Each row of numbers stands for one element and depends on some of the facts below. Use the named rows to name the rest.

Some facts about the elements:
[bristi,ragunes,stumer,nevam,dumir,rano,tasi,rekor,bepul,gokik,dotar,redis,vagar,nitroda,kleflon,plilar,troklim,remugrum,ruste,ketoster,flivabun,trekla,stubror,replu,bafla,pigom,bruflek] Ω 256
[gestoklik,lemim,naklek,brotru,bratre,bibar,vubral,rafun,keru,nikin,listan,flesagon,gobus,plalus,zevan,travusko,dasilu,dovan,nevo,gusubra,fabro,drifak,gafun,dopli,ganu,geklu,nivim,tabrutus,puflistil,vovu,dustekil,lasan,lotre,futro,pabu,reru,dririk,grovi,gronu,daplok,trastam,klapum,stiska,kisofos] Ω 731
[fusti,trabrofum,sotok,tuter,plevistu,minan,buvar,pebek,refebro,pizol,porik,plitok,tido,grudu,pidrorik,zadoplom,brosim,pumapun,vames,zararik,fotren,gidraklis,tonus,gusa,rapun,plosidre,stikla,dubrur,flitril,riro,lelam,lanogis,flebus,birom,kota,kisem,plotoku,biflu,zudrik,farel,bratul,fletrul,griflusen,brusak,bubus,duzuk,sabris,vitrofo,baflom] Ω 494
[nalan,robeles,plizal,zosinuk,nerigrel,zibri,piplos,maskon,stuzul,triklak,bigos,gugus,buka,fofakin,feku,biso,stabris,gigama,faron,faro,begrek,sike,flekle,druskor,nanel,sozim,gikupla] Ω 36
ragunes Ψ [plosidre,tuter,rano,lasan,maskon,dovan]
fusti Ψ [tabrutus,gidraklis,bubus,bratul]
keru Ψ [zudrik]
robeles Ψ [plevistu,plalus]
nevam Ψ [bristi,plotoku,dririk,duzuk,brosim]
dumir Ψ [bepul,fotren,birom]
listan Ψ [kisofos,zevan]
zosinuk Ψ [kota,replu,nanel,dotar]
tasi Ψ [tabrutus,vovu,gafun,pebek,vubral,naklek,bibar]
nerigrel Ψ [refebro,rano,fletrul,brotru]
porik Ψ [farel]
zibri Ψ [nevo,lelam,redis,gusa,pabu]
tido Ψ [sotok,vames,pizol]
pidrorik Ψ [kota,lemim,birom,plitok]
zadoplom Ψ [rekor,plitok,grudu,griflusen,begrek,plalus]
travusko Ψ [trekla,triklak,bibar]
rapun Ψ [kota,ruste,flesagon,duzuk,nikin,pigom,gronu]
vagar Ψ [flebus,puflistil]
gusubra Ψ [ruste,baflom,plitok,tuter,fofakin,dopli,grovi]
dubrur Ψ [remugrum,vovu,lasan,fofakin]
nitroda Ψ [rekor,gigama,lasan,flekle]
riro Ψ [sotok,brusak,lelam,pabu,feku,brotru,lanogis,pumapun]
bigos Ψ [nanel]
buka Ψ [futro,gikupla,fletrul,gokik,stikla]
kleflon Ψ [flitril,plitok,stiska,redis,gugus]
nivim Ψ [sozim,bratre,ganu,gobus]
biso Ψ [troklim,minan,dririk,gusa,puflistil]
stabris Ψ [drifak,nalan,plilar,vovu,flebus,pizol,flekle,tonus,dasilu,gronu]
faron Ψ [sabris,zararik,buvar,naklek,triklak,piplos]
faro Ψ [lemim,drifak,baflom,nalan,daplok,gestoklik,bruflek,rafun]
sike Ψ [ruste,plizal,kisofos,gafun,bafla]
ketoster Ψ [plilar,stumer,geklu,reru]
druskor Ψ [flitril,dustekil,fotren,flebus,flesagon]
trastam Ψ [plevistu,lotre,zevan,naklek,vitrofo,flivabun]
klapum Ψ [biflu,tuter,griflusen,trabrofum,fletrul,trekla,maskon]

Some rows with their names:
[ 11  46   3  -7  19  20  -7 -14  -4  -4  -4  -9  -1  -6  -3  -2  -4   4
  -1  -2  -6  -3  17   9 -20  -3 -15 -15  -3 -15 -26  -2  15] : klapum
[  8  -7   1   1   0  38  -5   0  -2  -4  -2   5   0  -7  24  -2  10   6
  17  24  -7   1  18  30  -2  -5 -15 -14  14   1 -20  -4   0] : buka
[ -8 -11  -5  -4  14  21  16  66  57  -5  10  22   0  -5  29  -3  25  -7
  -3  -4   0  26  -5  13   9  -9 -14 -14  -4 -15  -3  10 -12] : bigos
[-11  -7  -1  -5  14  -5  22 -11  -4  12   4  -6  -4  -4   0  14  -4  17
  -7  -4   7  -6  -8  28 -21  -5  -2  42 -10 -15  18   3  11] : trastam
[ 39  -5   2  -5  -2  -5   4 -13   0  -6  34  -5   0  15  -2   0  -5  -6
   8  -5  -5  10  15  -2 -18  -3  -2  -1  -4 -15  13  -2 -11] : ketoster
[ 53  22   4   0  17  18  -8 -16  -4  -6  39  -7  -1  -4  -3   1  -3   5
  23  -5  -6  19  35  17 -20  -1 -15 -16  -4 -15 -27  -2  -5] : ragunes
[ 17  -3   1   0  -3  44  -6  -9  -1  -5   1  -2   0  -7  23  -2  22   8
  18  31  -7   3  21  32  -7  -6 -14 -14   9  -3 -27  -4  -7] : nerigrel
[ 13  -6   1  14  -2  22   1  25  -4  -5   8   9  11  -5  38   0  16   8
  19  32  -6   0  15   5   1  -6 -13  51  14  15  -6  -2 -10] : biso
[ 16  -7   3  -6  -2  -2  -4 -13  -4  -6  16  -4  -1  15  -2  -2  -7  -5
   4  -7  -2  14  27  -9 -11   0 -13 -13  -3 -15  -4  -1  -3] : gokik
[ -8  10  -2  -6   2  -5   5  -6  -3  -1  -8  -5  -1  -6  -4   0  -3   2
  -8  -6  13  -4  -2 -10  -1  -1 -12  17  -5  -8 -13   0   8] : geklu
[ -7  10  -3  -7   3  -6   5  -6  -2  -2  -8  -4  -1  -6  -4   0  -4   2
  -7  -5  12  -4  -1  -9  -1  -2 -11  16  -4  -8 -13   1   8] : reru
[ -7  -8  -1   4  -5  -5  -6  10   0   6  -9  -5  -2  -5  -4   0   2  -6
   5  -4  -4  -3 -13 -11  13   6  26 -13  -3   4  -1   1 -11] : pizol
[ -9  11  -1  -6   4  -5   1 -11  -2  -2  -7  -6  -1  -6  -4   0  -5   2
  -8  -4   6  -5   2 -10  -2  -2 -12   8  -5  -4 -10  -1  12] : dopli
[ -6  -9  -2  -5  -4  -1  -3   3  -2  -3  -8  32   1  -6   7  -1  12  11
  -6  13  -5  -1   2  16  12  -3 -13   8   5   9 -13  -2   4] : feku
[ -8  -7   0   7  -5   8  -5   4  -3   3  -9  -5  -1  -3  -2  -1  -6  -5
  11  -5  -3  -2 -12 -10  14   6  12 -15  -3   7  -8   1 -11] : stikla
[ -7  11   0  -7   3  -7   5  -5  -3  -2  -8  -5  -1  -4  -4   0  -1   1
  -8  -5  11  -3  -3 -12   0  -2 -12  19  -5  -8 -14   1  10] : dasilu
[-10  -8   1  -4  -6  -1  -4  -2  15   6  -9  -5   0  -7  -2  -1   0  -4
   0   1  -3  -2 -13 -10  12   5  24 -14  -4   7   6  -3 -12] : lelam
[ -9  -9  -1   1  -5   0  -3   2   4   6  -9  -4   0  -5  -3   0  -4  -4
   3  -3  -4  -4 -13 -10  13   7  21 -14  -3   6  -1   0 -11] : brusak
[ -8 -10  -3   0  -3   2  -4   2  -5  -4  -7  21   0  -7   5   0   2   7
  -5  16  -5  -2   4  22   7  -3 -11  16  11  14 -13  -2   5] : plizal

Rows to name:
No name comes twice in this set of rows, the named rows included.
[ 31  10   0 -10  -3  -5   0 -12  -2  12  -8  -5   0  22  -3  -3  17  -8
  -6  -4   1  -6 -12  11 -20  -7 -14 -12  -3 -16  30   0  17]  travusko
[ -8 -13  -3  26  18  11  -4  -5  -6   5  18  -7  -2  -9   8   5   7  -5
  14  48  -6  -2   2  53 -19  -3  -3  43  13  17   0  -3 -11]  sike
[  0  25  -2  -6  12  -6  -5 -12  -4  -4  -7  -6   0  -6  -5   5  11  15
  -7  -5   2  -3  -2 -10 -12  -1 -10   2  -7 -13 -26   1  11]  lasan
[ -7  -3   1   7  -3  28  -6  -7  -3  -1  -8  -7   0  -5  -1  -2  -7  -6
  23  -4  -5  -2 -12 -10  12   2   0 -19   2   1 -23  -1 -11]  fletrul
[-11  -8  -1   8  35  -3  13 -13  -5  10  16  -9  -4  -7  -2  19  -4   2
   5  14   1  -4   2  15 -21  -3   7  59  -6  -8  -3   0 -10]  listan
[ 25  -2   3  -5  -3   5  -4 -15  -3  -7  17  -5  -1   3  -3  -1  -7  -2
  10  -6  -4  17  32 -10 -13   0 -11 -14  -5 -15 -21  -2  -3]  rano
[ -7  -7   1  -4  -9   9   4  -9  45   7  -1  -6  -1  -9  -3   0  33  -6
   1  22  -5  -3 -13  -9  -3  -2  31 -14  -4  -3  16  -3 -14]  riro
[-12  12  -1  13  -6  -3  -5   1   2   2  -8  -6  -2  -4  -3  -1  -6   3
  -7   0  -7  -3 -12   9  13  15  26 -17  13  29  35  -2   1]  plitok
[ 34  14   0  10  -1   8  -4  35  -6  -3   9   6  17  24  27  -2  -2  -5
   7  32  -8  -3   6  15  11  -5 -14  38  58  34  30  -3  11]  druskor
[-10  -7  -1  -5  16  -5  12 -12  -4   5  -8  -7  -2  -6  -3  12  -6   8
  -6  -4  13  -4   2  -5 -19  -1  -5  39  -7  -7 -13   0   4]  zevan

The same elements again, as new rows of numbers:
Named rows:
[ 43 -16  15   1  26  -5  -9  12  19  13 -19   0  -1   3   1   3   4   0
 -25 -32  -2  -4  -7 -13  24  65 -24   9 -14   9  -7   0  16  -2  10 -26
   5  -2  -8 -25  -3  11 -30 -10  10 -12  -1  23] : nevam
[-18   6  -5 -11  -6  16 -18  21  14   3   3   0 -27 -24   8  40  41 -23
 -14   5 -10  16  16  27  13  14 -11  14   1 -17 -17   3   9  -9  -3   2
 -20 -20 -30 -23 -16  26 -22  22  -7  17  11  17] : stabris
[-15   5   3  -2 -11  -1  18  15  -1 -13  -1   6   2  -1  -3 -19  -7 -27
   7  18   3  10  11  10 -19  -3   3  21  -8  -1  16  16  -4  12  -9 -20
  -3  16   1   6  -1 -18  28  -4   3   5 -21   5] : tonus
[  4  -3  35  -2  14   7  -6  13  13   2 -15  10   5  18  10  11 -27  22
   9 -22 -15   0  -5 -18  19  32  -4  32 -17  27   3   3   9   3  -8 -30
  -2   0 -11  -3 -13 -15  -4   1 -16   0  -3  -2] : plilar
[  7   1  25  -2  19 -17 -13 -14   7  11  -9  16   5  11  18  22 -22  29
   4 -17 -25 -12  -4 -24  30  20   6   7 -14  19   5  -1   4  -1  22 -28
  -1  14   7  -6   2  -7 -21 -11  -2 -10  -2  10] : flivabun
[ -1  12 -12   1  -9   6 -18  10   7  -7  14   1 -39 -10  17  35  48   3
  -8   4  -8  11  11  -2  12   9 -17   6  19 -31 -20  -3  17   5   7  20
  -8 -21 -31 -21  10  27 -15  13  -4   9  18  -1] : nerigrel
[  6  10  -7   9 -12  -8  12   7 -10 -21  10  10 -13   0   6 -21  13  -8
   8  17  10   1   7 -20 -20  -2  -8  13  14 -16  10  14   7  19  -3  -4
   7  14  12   4  25  -8  35 -10   6  -4 -11  -7] : refebro
[-14  -1  -5  -1 -14   8   9   1   5  10 -25  -9  23 -10 -15 -17 -19  12
 -10 -11   5   1  -4  19  11 -28   0  -1  12  23  -7  -1  -9 -17 -22  13
  12 -18   0  11 -18 -19  -4  11 -24   7   9 -21] : geklu
[  5   1   2   1  -9   8  -4 -11   4  -3  -3  -8   5  -2 -11 -27   5  30
   1 -11  15  -3  -4  -3   2 -29  -4 -16  26  16  -3 -13   2 -22  -8  22
   9 -11  22   8  -6  -2  10  10   0   5  14 -25] : dovan
[  1  20   0  -1  -9  -5  18  -2  -8 -20  18  10 -15   0   8  -9  -8 -12
  18  19  13  -5  10 -11 -14  -9  -1   8  10 -13  17   7   1   8   5 -13
   3  22  21   2  16  -4  37 -17  17   2 -12   1] : griflusen
[  7  -2 -12   1  -8   4  -5  -7  10   6  -9 -10  -4 -26  -3 -30  39  13
 -17  -3  16  -4 -10   9  20 -14 -16 -20  39  10   1  -4  11 -32   3  19
  14 -13  32  -9   0  16  -9  10  -2  -4  17 -12] : klapum
[ -7 -16   1  -2  -5  -7 -15 -20  -5  10 -10 -16  21   1 -17 -25  -1  20
  -8  -4  -4  -3 -11   6  -6 -35  12 -21   8  22  -5 -12 -20 -20   8  15
  -2  -7  11  13 -14 -14  -7  10   0   5   6 -19] : gafun
[-10   0  -8  -8   2   0 -28   1   1  11  14 -10 -26 -10   9  43  44 -20
 -14   9 -19   9   6  13   6  11  -1  -1  -1 -25 -14 -10  -4  -9  21   4
 -24 -11 -26 -18  -5  27 -29  13   4  11  11  19] : sike
[  6  -8   1  -3  -4  13  -2 -16   5   4   0  -9   8   2 -12 -26  -3  23
   2  -4  12  -3  -9  12  -8 -20   7 -20  16  21  -2 -16  -6 -20  -5  19
   7 -10  23   7 -15   2   4  10   5   4  11 -17] : grovi
[  0 -11 -21  10  -6 -10   5  27   2 -16  -4  18 -17 -28   6 -21  37 -23
 -20  16   9   7   4   8 -11  11  -8   3  -2 -18  16  33  26  21  -3  -2
  19   6   9  -6  25   4  -2   0  10 -18 -10  19] : riro
[ -1  -6 -10  11  -7  -7  10  12  -8 -20   5  17  -7   1  -4 -16  -8 -11
   4  10   2   4  14  -5 -29  -7   7   3 -15 -16  15  19  10  31  -9   4
  19   7  -4   9  18 -12  22  -7  15  -6 -14   4] : lelam
[-13  -6   0   4  -6 -21   0   2 -17  -5   1  -3  14   3   1 -18  18 -25
   2  14  -1   2  -1  -7 -22  -8   6  11  -7  -8  12  13 -13   9  13 -16
 -15  21  -8  15  16 -19  15  -5   8  -7 -22  10] : bubus
[ 22  -8  19   2  29  11   7  -8   6  16  -2   3  15  24   9  20 -19  21
   9  -5  -8   2 -33 -22  16  59   1   8 -15  20  -6  -9   4   8   4 -25
  -1   6  -2  -7  -4  11 -11  -7 -11 -12  -2 -10] : replu
[-10 -13 -14  -4  -5  -8 -10 -18   4  20 -15 -12  20 -19 -10 -14  12   7
 -27  -4   0  -7 -10  22  14 -25   3 -31  15  15   0  -3  -9 -27   9  15
   6  -7  25  -2  -5   2 -21  11   4  -6   7  -4] : listan

Rows to name:
No name comes twice in this set of rows, the named rows included.
[-17   5  -8  -9   0  23 -17  16  10   3  11  -2 -27 -19  15  42  40 -20
  -6  15  -8  18   5  28  13  21  -6  10  -1 -16 -13  -5   7  -5  -3   4
 -23 -18 -27 -21 -12  32 -21  21 -10  11  12  12]  faro
[-12  -8 -14   6 -12  -4   7  27   3 -11  -7  12  -6 -21   3 -18  25 -28
 -12  21   6  11   5  15  -9   7  -7  11  -5  -9  19  28  13  13  -7 -12
   9   7   0  -4  14  -9   9   0   7  -9 -14  14]  tido
[  1 -12  -9  -5   0  16  -7  -5  14  10  -7 -13   7 -21  -7 -26  33   6
 -19   0  18   2 -13  26   9  -7  -6 -26  23  17   4  -9   4 -32   0  14
   8 -12  34  -7 -12  16 -18  18   9  -3  12  -3]  gusubra
[ -5  17  -1  -3  -5  -4  18   0  -4 -16  18  10 -14  -5   9  -9 -13 -17
  17  22  11  -5  14   3  -9 -10   3   3   1  -9  22   8   2   8   3 -13
   2  24  26   0  10   2  28 -16  15  -2 -14  10]  grudu
[ 15 -13  33  -1  25  -7 -22  -9   6  10  -1   3   9  21  15   9  -9  23
   5 -18 -16  -4 -14 -24  13  32   4   9 -18  19   2  -9   3  -2  18 -26
 -11  10   0  -6  -4  -1 -12  -4   3  -7  -7   6]  bafla
[-11 -10   8  -3  -9   6 -11  -9   0   5 -12 -11  11   0 -13 -28 -10  19
   0  -8   0   2  -2   7  -9 -35  11 -10  10  25  -4  -9 -10 -21  -6  16
   1 -11  12  12 -19 -16   3  11  -5  11   7 -22]  vovu
[ 16   2  34   3  12  -8 -15  -9   5   0   2   9   0  24  22   9 -10  39
  15 -19 -15  -6 -11 -44  21  20  -4  20   3  15   3  -7   9   0  18 -23
  -3   6   2  -5   3  -3   6  -9  -3  -3   0  -8]  trekla
[ -3   1   0  -1  -8  -3  19  14  -6 -12   1   7  -2   5 -11 -11 -26 -28
  12  11   5   4  18   8 -27   3   2  12 -12  -6  10  11 -10  15 -11 -17
   0  14   3   7  -2 -18  27 -12  12   5 -20   7]  flebus
[-13  -6 -18  -4  -6 -10 -11 -15   7  19 -19  -7  19 -34  -3 -13  16   4
 -33   0  -1  -9  -9  27  27 -31   1 -31  15  11   4   6  -4 -33  15  10
  15  -7  31  -9  -3   1 -33  13   0  -9  14   3]  trastam
[-20   9 -15  -8  -8 -15 -24  -3   3   9   4  -3 -24 -21  15  48  39 -13
 -17   6 -25   3   8  10  24  -6  -8   2   9 -30 -15  -2  -1 -10  25   4
 -18 -10 -27 -20   6  21 -31  12  -6   9  13  14]  faron
[-11   3   3  -3  -8  -3   1  19   2 -14   7  -1 -12 -19   8 -26  35 -33
  -3  21  14   5   6  11  -4   8  -8  14   8  -7  24  12   6  -5   6 -20
  -8  14  21  -5   9   1  18   0  13  -3 -16  22]  dubrur
[ 13  -1  31  -4  14   4 -12  15  22   3  -7  12 -10  -4  22   4  11  20
  -2 -17  -1  -4  -5 -10  38  37 -12  21  -3  17  12   3  25 -12   6 -28
   2   2  10 -21  -6  16 -17  -1  -1  -6   1  15]  nitroda
[ 25 -15  24   0  22   0 -12  15  19   8 -16  10  -5   2   5   9  -7   8
 -12 -28  -6   0  -5  -9  22  50 -13  16 -17  15   2   2  16   1  -1 -27
   8  -4  -3 -18  -9   6 -27  -5   3  -8   0  17]  vagar
[ -6   0  -8   6  -8   5 -19   8  -4 -12  14  12 -34   5   4  47  13  11
   5  -6 -20  10  20  -8 -12  -4   5   2  -9 -27 -20  -1  12  27  -7  29
   0 -22 -46  -3   6  13 -12  12  -8  12  14  -5]  feku
[-16  20 -11 -10  -3  -2 -15  -4   6   3  16   7 -35 -17  16  57  14  -8
  -3   8 -19   4  17  13  25  -9   0  -3   4 -31 -10  -3   1  -6  17   6
 -14  -6 -11 -21  -1  29 -23   7  -2  13  14  14]  robeles

The same elements again, as new rows of numbers:
Named rows:
[-27   6  -7  11 -13 -25  17   6   7 -16  22 -29  -4   0] : stubror
[  9  -9  20 -16  13 -10  -9   3   9  13 -55  -4  20 -16] : zevan
[ 10   7  -1 -35  -6  16 -13   0 -21  19  20  11   2  -3] : dubrur
[ 28   6 -20   9   6   7  27  -9  -2   2 -16  22  13   9] : plotoku
[  8  -3  31  10  33   3 -10  -2   8 -18 -14  27   6  -5] : stiska
[ 13 -21  26 -14  11   4 -23  22  -4  11 -40  -7   8 -11] : gafun
[-27  -2   1  26   2 -15  22   2 -10 -19  17 -16 -15  -1] : bepul
[-35   9 -12   9  19 -42  30  -6 -13 -15  47 -11 -11  -2] : dumir
[-37  -8   7  24   1  -3  12 -10 -13 -26   8 -17 -13  -8] : ruste
[ 39  10 -13  21 -12  12   5  -7  25   5 -10  22   6  16] : lelam
[ 11  21  -8   3 -14  13 -18 -28  -3  19 -18  13   5 -18] : biflu
[ 27 -21  19   9  41 -13  -3   2  -8  -2 -27  -3  -5  -2] : flesagon
[  3  -7  25 -30   4 -19 -24  17  -5  22 -17   5  11 -27] : travusko
[ 13 -10  35   7  44   8 -12  -3  -3  -7 -15   2  -7   6] : lemim
[ 23   5  29  12   1   8 -29  11  34 -14 -14  29   8  -7] : brotru
[ 12  20  -4   4 -17  17 -12 -32   0  17 -15   9  13 -13] : trabrofum
[ -6 -14 -10  38 -10 -20  15   3   6 -21  24 -22 -13  -2] : redis
[ 26  -3   0  13  10  23  22 -13  -9   2 -10  23   4  10] : flitril
[ 14   8 -11 -14 -19  22  -2   2  -3  20 -36   9  24  -8] : buvar

Which element is each row?
No name comes twice in this set of rows, the named rows included.
[ 14   8 -19 -18  22  -5  25  -8 -28  18  18  18   8   2]  rapun
[-44  19   1   2 -16 -25  -9   4 -10 -12  61  -6 -16 -27]  ragunes
[ 18   0   8 -17  21 -32  -1  15   4  17  -2   9  11 -13]  nivim
[-33   0   5  24 -12  -6  -3 -10  -7 -15  15 -26 -18  -3]  rekor
[ 32   2 -10 -20 -13  15  -3  21  -1  20  34  17   2  16]  tido
[  1  17  20 -14  11 -38 -27 -11  -3  32  13  11  -2 -35]  klapum
[ 17  -2 -16 -13  20  -1  10 -10 -40  17  17  15  -3  -2]  pidrorik
[ 24 -10  23  14  31   2  10  10  17 -21 -20  31  10   0]  dririk
[22  6 -7  9 15 31 10 -3  7  4 -9  6  6 26]  flebus
[ 27  -4  11  18  17 -19  -2   6  29  -2 -16  12   5   1]  nevo

